Below are the code and all the weights of a small trained network. Each question names an input and a class and asks about switching units off, where a switched-off unit gives its printed mean instead of its output.

import numpy as np


def w(rows, s, z=0):
    codes = np.array(rows[::2]) - 128.0
    scale = np.full(codes.shape[1], s)
    scale[-1] = z or s
    return codes * scale


def f(y):
    return y / 2 * (1 + np.tanh(0.7978845608 * (y + 0.044715 * y**3)))


def log_softmax(a):
    a = a - a.max(-1, keepdims=True)
    return a - np.log(np.exp(a).sum(-1, keepdims=True))


def net(x, mask):
    res = np.array(x, float).reshape(1, 5) / 4 @ E
    y = f(res @ A[0][:, :-1].T + A[0][:, -1])
    res = res + np.where(mask, y, B[0][:, -1]) @ B[0][:, :-1]
    return log_softmax(res[-1] @ U[:, :-1].T + U[:, -1])


A, B = {}, {}
E = w([
[118,137,87,118,90,159,110,4,148],'x0',
[125,116,128,142,149,122,129,115,124],'x1',
[202,120,85,79,152,129,57,131,60],'x2',
[128,98,92,182,103,127,104,140,132],'x3',
[182,78,129,129,126,231,177,123,121],'x4',
],0.014)
A[0] = w([
[213,128,148,149,144,164,152,152,70,172],'N0',
[146,107,112,158,166,166,112,143,89,135],'N1',
[81,101,203,175,138,111,205,219,182,192],'N2',
[160,137,76,82,117,136,66,53,112,123],'N3',
[154,187,90,139,193,88,92,202,68,161],'N4',
[89,192,98,113,144,30,91,124,158,254],'N5',
[195,100,123,139,130,198,172,146,128,180],'N6',
[32,195,93,136,97,93,129,125,157,176],'N7',
[82,133,149,140,88,255,156,104,140,179],'N8',
[102,122,122,160,117,143,155,69,194,168],'N9',
],0.0096,0.007)
B[0] = w([
[83,102,110,70,115,220,148,183,106,191],'N0',
[124,95,129,119,172,132,145,145,77,160],'N1',
[57,205,68,187,188,168,2,100,76,250],'N2',
[110,212,144,209,163,137,50,113,80,220],'N3',
[212,101,168,97,70,78,90,219,181,196],'N4',
[180,115,194,188,86,11,83,117,121,245],'N5',
[104,93,87,102,199,222,144,150,112,207],'N6',
[121,123,185,209,101,63,124,49,112,212],'N7',
[107,169,52,85,129,122,174,63,147,210],'N8',
[49,143,80,136,108,85,207,73,186,197],'N9',
],0.0095,0.015)
U = w([
[152,184,133,175,119,89,68,117,90,208],'0',
[97,156,77,110,153,226,121,84,49,141],'1',
[119,78,182,151,37,73,192,28,187,65],'2',
[133,111,46,67,122,124,255,62,248,114],'3',
[207,43,178,78,62,69,115,233,166,158],'4',
[190,22,105,32,167,184,191,220,130,1],'5',
],0.0077,0.0024)

Each question gives the input, the list of numbers given to net, and the class t.
The units are the neurons (one row each of A and B). Each row of codes is followed by its name. A weight is (code - 128) times the scale printed after its matrix; where a second scale follows, it is the last column's (A, B and U).
mask holds one flag per neuron, in row order. A switched-off neuron (its flag False) gives its mean, the last column of its row in B, instead of its output. The means were averaged over made-up inputs and are rounded, as every weight is.
A unit's drop is (log p(t) with every unit on - log p(t) with that unit switched off) / (log p(t) with every unit on - log p(t) with every unit switched off).
The circuit of an input: a set's keep is (log p(t) with only the set's units on - log p(t) with every unit switched off) / (log p(t) with every unit on - log p(t) with every unit switched off). Starting from all 10 units, units are removed one at a time, each time the one whose removal leaves the highest keep (on an exact tie, the one counted first), for as long as the keep stays at least 0.8.
units of the circuit, in order: the units of the circuit, biggest drop first
unit that matters most: the unit with the biggest drop
k most important neurons: the k neurons with the biggest drops, biggest first
drop of u: that unit's drop, to one decimal
input [-6,2,3,-4,0], class 4: unit that matters most	N4
input [2,5,-7,3,-3], class 2: 2 most important neurons	[N9 N3]
input [-1,-2,6,-1,-4], class 4: units of the circuit, in order	[N4 N2]
input [6,-4,0,-4,-4], class 2: 2 most important neurons	[N2 N7]
input [-7,-2,-7,-6,2], class 1: 2 most important neurons	[N2 N5]
input [1,-3,-7,-8,7], class 3: 4 most important neurons	[N8 N9 N3 N1]
input [-5,-3,-5,-6,1], class 1: 3 most important neurons	[N5 N2 N4]
input [-1,-8,1,-1,-2], class 4: 2 most important neurons	[N2 N3]
input [8,4,0,4,-3], class 2: 2 most important neurons	[N2 N9]
input [1,-1,-2,2,4], class 3: 2 most important neurons	[N3 N2]
input [1,5,-4,-2,0], class 2: 2 most important neurons	[N3 N6]
input [0,-4,1,6,-2], class 4: 2 most important neurons	[N2 N3]
input [-6,1,1,3,0], class 4: 2 most important neurons	[N4 N3]
input [2,-2,-8,-5,7], class 3: units of the circuit, in order	[N8]
input [0,-4,7,7,-5], class 4: 2 most important neurons	[N4 N2]
input [-7,4,7,5,1], class 5: 2 most important neurons	[N5 N0]
input [7,-8,-2,2,8], class 3: drop of N8	0.1
input [-4,-7,-3,2,1], class 1: drop of N5	0.5
input [-2,8,-8,2,7], class 1: drop of N2	3.5
input [-5,3,6,5,0], class 4: units of the circuit, in order	[N4]
input [-2,-4,7,6,-5], class 4: drop of N4	0.2
